Here is a tiny trained network, its code and every weight. The questions are about switching its units off for an input and a class, where a switched-off unit gives its printed mean instead of its output.

import numpy as np


def w(rows, s, z=0):
    codes = np.array(rows[::2]) - 128.0
    scale = np.full(codes.shape[1], s)
    scale[-1] = z or s
    return codes * scale


def f(y):
    return y / 2 * (1 + np.tanh(0.7978845608 * (y + 0.044715 * y**3)))


def log_softmax(a):
    a = a - a.max(-1, keepdims=True)
    return a - np.log(np.exp(a).sum(-1, keepdims=True))


def net(x, mask):
    res = np.array(x, float).reshape(1, 7) / 4 @ E
    y = f(res @ A[0][:, :-1].T + A[0][:, -1])
    res = res + np.where(mask, y, B[0][:, -1]) @ B[0][:, :-1]
    return log_softmax(res[-1] @ U[:, :-1].T + U[:, -1])


A, B = {}, {}
E = w([
[180,192,86,148,93,90,230,86,167,188],'x0',
[160,142,169,112,163,136,77,84,123,131],'x1',
[154,139,95,130,121,121,99,201,196,202],'x2',
[108,157,180,214,115,106,104,172,47,59],'x3',
[115,131,179,109,202,75,123,149,129,255],'x4',
[104,156,92,105,131,110,162,153,164,140],'x5',
[58,153,88,246,181,139,99,73,173,171],'x6',
],0.0095)
A[0] = w([
[67,36,144,130,228,153,245,51,62,75,185],'n0',
[177,123,101,188,46,146,2,224,213,162,135],'n1',
[140,3,29,67,165,198,140,64,148,164,48],'n2',
[172,129,32,159,56,200,83,105,177,37,48],'n3',
[91,159,123,175,43,96,69,159,111,106,134],'n4',
[71,134,85,192,217,183,114,115,143,137,3],'n5',
[40,41,97,93,208,192,54,189,140,96,69],'n6',
[82,124,75,227,119,143,114,51,161,145,39],'n7',
],0.0076,0.0046)
B[0] = w([
[71,143,53,121,111,140,87,93,104,152,255],'n0',
[33,137,81,119,99,142,100,56,10,94,246],'n1',
[99,108,148,227,219,196,118,147,49,49,231],'n2',
[75,87,200,147,121,21,172,128,122,207,250],'n3',
[146,90,109,159,211,159,166,127,161,124,199],'n4',
[99,46,169,51,93,178,172,171,73,89,206],'n5',
[225,167,110,159,94,111,235,78,163,210,254],'n6',
[195,98,127,60,126,146,158,124,104,100,236],'n7',
],0.012,0.0072)
U = w([
[163,85,172,2,101,166,166,166,76,80,132],'0',
[122,128,111,147,146,119,117,110,124,127,253],'1',
[128,150,111,136,164,107,140,128,101,118,211],'2',
[119,204,150,225,225,143,148,178,84,55,132],'3',
[204,208,104,166,94,154,190,70,141,163,48],'4',
[58,160,65,108,93,128,57,90,118,125,99],'5',
[66,88,220,124,170,72,120,135,143,204,71],'6',
[135,157,110,159,152,113,45,169,204,65,31],'7',
],0.0078,0.0071)

Each question gives the input, the list of numbers given to net, and the class t.
The units are the neurons (one row each of A and B). Each row of codes is followed by its name. A weight is (code - 128) times the scale printed after its matrix; where a second scale follows, it is the last column's (A, B and U).
mask holds one flag per neuron, in row order. A switched-off neuron (its flag False) gives its mean, the last column of its row in B, instead of its output. The means were averaged over made-up inputs and are rounded, as every weight is.
A unit's drop is (log p(t) with every unit on - log p(t) with that unit switched off) / (log p(t) with every unit on - log p(t) with every unit switched off).
The circuit of an input: a set's keep is (log p(t) with only the set's units on - log p(t) with every unit switched off) / (log p(t) with every unit on - log p(t) with every unit switched off). Starting from all 8 units, units are removed one at a time, each time the one whose removal leaves the highest keep (on an exact tie, the one counted first), for as long as the keep stays at least 0.8.
units of the circuit, in order: the units of the circuit, biggest drop first
most important unit: the unit with the biggest drop
top k neurons: the k neurons with the biggest drops, biggest first
drop of u: that unit's drop, to one decimal
input [4,-3,-8,1,5,7,-1], class 5: units of the circuit, in order -> (n0; n6)
input [7,-7,-6,-1,-4,-5,8], class 0: most important unit -> n7
input [-2,4,-5,5,0,1,7], class 0: units of the circuit, in order -> (n5; n7)
input [8,-8,-7,-8,-8,2,2], class 2: units of the circuit, in order -> (n2; n3)
input [5,0,-7,2,7,1,-2], class 5: units of the circuit, in order -> (n0; n6; n3)
input [-6,-1,-2,4,-3,-2,2], class 4: top 2 neurons -> (n6; n2)
input [-8,-8,-6,7,-2,-4,7], class 2: top 3 neurons -> (n0; n5; n6)
input [1,-5,-3,8,-8,6,-6], class 3: top 4 neurons -> (n4; n5; n7; n6)
input [-8,3,-1,-3,1,0,-6], class 4: units of the circuit, in order -> (n6; n5)
input [5,-6,1,7,-4,-1,-5], class 3: top 3 neurons -> (n6; n4; n7)
input [-7,-8,0,8,6,-7,4], class 2: top 3 neurons -> (n2; n6; n5)
input [7,7,8,-3,6,-7,-2], class 5: top 3 neurons -> (n6; n1; n3)
input [7,3,-8,-6,-8,-4,3], class 5: top 3 neurons -> (n0; n6; n4)
input [4,2,-6,5,-1,-1,5], class 5: top 4 neurons -> (n0; n6; n2; n3)
input [4,-4,4,-7,-6,-1,-1], class 3: units of the circuit, in order -> (n2)
input [-7,2,-7,1,-8,7,2], class 6: top 2 neurons -> (n3; n1)
input [3,1,8,7,8,0,-6], class 5: top 2 neurons -> (n1; n3)
input [2,5,7,6,4,6,-3], class 5: top 4 neurons -> (n1; n2; n6; n3)
input [-6,5,-3,7,-5,6,7], class 0: top 2 neurons -> (n5; n7)
input [-3,3,5,-3,5,-1,4], class 5: units of the circuit, in order -> (n1)
input [8,0,-5,-8,8,-1,7], class 3: top 3 neurons -> (n2; n6; n3)
input [-2,-2,-3,-5,3,5,7], class 0: drop of n5 -> 0.6
input [7,3,8,-8,-7,-8,4], class 1: drop of n3 -> 0.4
input [-5,-6,-8,5,-8,8,7], class 1: drop of n0 -> 1.1
